Below are the code and all the weights of a small trained network. Each question names an input and a class and asks about switching units off, where a switched-off unit gives its printed mean instead of its output.

import numpy as np


def w(rows, s, z=0):
    codes = np.array(rows[::2]) - 128.0
    scale = np.full(codes.shape[1], s)
    scale[-1] = z or s
    return codes * scale


def norm(h):
    return h / np.sqrt((h * h).mean(-1, keepdims=True) + 1e-5)


def f(y):
    return y / 2 * (1 + np.tanh(0.7978845608 * (y + 0.044715 * y**3)))


def log_softmax(a):
    a = a - a.max(-1, keepdims=True)
    return a - np.log(np.exp(a).sum(-1, keepdims=True))


def net(x, mask):
    res = np.array(x, float).reshape(1, 3) / 4 @ E
    u = 0
    for l in range(4):
        y = f(norm(res) @ A[l][:, :-1].T + A[l][:, -1])
        res = res + np.where(mask[u : u + 6], y, B[l][:, -1]) @ B[l][:, :-1]
        u += 6
    return log_softmax(norm(res)[-1] @ U[:, :-1].T + U[:, -1])


A, B = {}, {}
E = w([
[93,88,134,109,36],'x0',
[165,193,252,94,101],'x1',
[106,102,140,40,138],'x2',
],0.0014)
A[0] = w([
[178,214,194,147,128,4],'L0N0',
[89,58,134,45,200,114],'L0N1',
[93,95,42,155,77,160],'L0N2',
[211,155,115,142,254,177],'L0N3',
[119,121,148,9,192,101],'L0N4',
[146,214,88,241,102,89],'L0N5',
],0.0043,0.0022)
B[0] = w([
[56,165,145,115,199,154],'L0N0',
[246,128,128,100,151,175],'L0N1',
[166,200,176,121,107,209],'L0N2',
[51,103,137,171,1,250],'L0N3',
[249,120,149,68,97,179],'L0N4',
[242,49,149,34,232,183],'L0N5',
],0.0037,0.0024)
A[1] = w([
[63,128,138,87,141,1],'L1N0',
[39,91,127,134,64,91],'L1N1',
[112,111,72,106,154,191],'L1N2',
[122,160,33,110,109,71],'L1N3',
[162,52,119,126,211,159],'L1N4',
[153,114,2,149,147,204],'L1N5',
],0.0045,0.0031)
B[1] = w([
[140,28,131,118,145,59],'L1N0',
[121,203,98,196,127,142],'L1N1',
[155,166,197,103,61,158],'L1N2',
[92,148,236,151,173,111],'L1N3',
[230,74,113,50,57,175],'L1N4',
[117,177,253,103,119,250],'L1N5',
],0.0037,0.0019)
A[2] = w([
[136,147,167,135,232,166],'L2N0',
[3,174,209,37,137,203],'L2N1',
[158,104,56,87,182,5],'L2N2',
[119,15,72,71,111,150],'L2N3',
[32,167,205,30,124,92],'L2N4',
[179,232,69,63,44,148],'L2N5',
],0.003,0.0027)
B[2] = w([
[223,105,203,111,27,142],'L2N0',
[225,223,237,200,90,252],'L2N1',
[147,58,104,114,224,74],'L2N2',
[154,172,200,165,115,124],'L2N3',
[172,182,224,255,168,173],'L2N4',
[55,133,83,177,62,226],'L2N5',
],0.003,0.0025)
A[3] = w([
[20,201,180,156,22,250],'L3N0',
[222,208,224,130,181,177],'L3N1',
[128,53,4,37,186,41],'L3N2',
[194,61,155,136,212,90],'L3N3',
[227,98,137,110,130,109],'L3N4',
[149,55,50,65,104,150],'L3N5',
],0.0041,0.0018)
B[3] = w([
[54,196,85,216,242,254],'L3N0',
[229,68,139,86,213,219],'L3N1',
[58,206,228,169,148,116],'L3N2',
[253,137,162,97,39,118],'L3N3',
[139,103,183,158,39,150],'L3N4',
[148,174,193,173,107,129],'L3N5',
],0.0039,0.0058)
U = w([
[203,222,216,194,229,254],'0',
[82,220,119,211,197,255],'1',
[253,106,210,54,71,255],'2',
[145,118,71,178,128,161],'3',
[40,30,54,43,65,1],'4',
[69,40,49,71,59,1],'5',
[51,86,53,40,89,1],'6',
[42,38,42,69,42,1],'7',
],0.0058,0.0036)

Each question gives the input, the list of numbers given to net, and the class t.
The units are the neurons (one row each of A and B). Each row of codes is followed by its name. A weight is (code - 128) times the scale printed after its matrix; where a second scale follows, it is the last column's (A, B and U).
mask holds one flag per neuron, layer by layer. A switched-off neuron (its flag False) gives its mean, the last column of its row in B, instead of its output. The means were averaged over made-up inputs and are rounded, as every weight is.
A unit's drop is (log p(t) with every unit on - log p(t) with that unit switched off) / (log p(t) with every unit on - log p(t) with every unit switched off).
The circuit of an input: a set's keep is (log p(t) with only the set's units on - log p(t) with every unit switched off) / (log p(t) with every unit on - log p(t) with every unit switched off). Starting from the 12 units with the biggest drops (on a tie, the unit counted first), units are removed one at a time, each time the one whose removal leaves the highest keep (on an exact tie, the one counted first), for as long as the keep stays at least 0.8.
units of the circuit, in order: the units of the circuit, biggest drop first
most important unit: the unit with the biggest drop
top k neurons: the k neurons with the biggest drops, biggest first
top k neurons in layer l: the k neurons of layer l with the biggest drops, biggest first
drop when u is switched off: that unit's drop, to one decimal
input [-7,-5,-8], class 2: units of the circuit, in order -> [L0N5; L3N0]
input [-6,-3,7], class 2: most important unit -> L0N1
input [-1,5,6], class 2: top 2 neurons in layer 0 -> [L0N3; L0N4]
input [6,-6,6], class 0: top 4 neurons -> [L0N5; L0N3; L1N3; L1N5]
input [3,-6,8], class 2: units of the circuit, in order -> [L0N1; L3N0]
input [6,-4,7], class 2: top 2 neurons -> [L0N3; L0N1]
input [4,0,8], class 2: top 2 neurons -> [L0N3; L3N0]
input [-8,3,-4], class 1: top 2 neurons -> [L0N3; L1N5]
input [7,-7,2], class 0: top 2 neurons -> [L0N3; L1N3]
input [-5,-5,-8], class 2: top 3 neurons -> [L0N5; L1N4; L3N0]
input [3,7,-8], class 2: top 3 neurons -> [L0N5; L0N3; L3N0]
input [7,0,6], class 1: top 3 neurons -> [L0N5; L2N5; L1N5]
input [7,5,-3], class 1: top 2 neurons in layer 1 -> [L1N5; L1N1]
input [8,-4,8], class 1: top 2 neurons -> [L0N5; L2N5]
input [7,-7,6], class 0: top 3 neurons in layer 0 -> [L0N5; L0N3; L0N1]
input [3,4,7], class 2: top 3 neurons -> [L0N3; L0N4; L3N0]
input [4,-8,1], class 0: top 2 neurons in layer 1 -> [L1N5; L1N3]
input [-7,3,1], class 1: drop when L0N3 is switched off -> 2.5
input [-1,2,8], class 2: drop when L1N0 is switched off -> 0.0
input [-4,3,0], class 1: drop when L1N1 is switched off -> 0.1
input [-8,2,1], class 1: drop when L0N3 is switched off -> 3.0
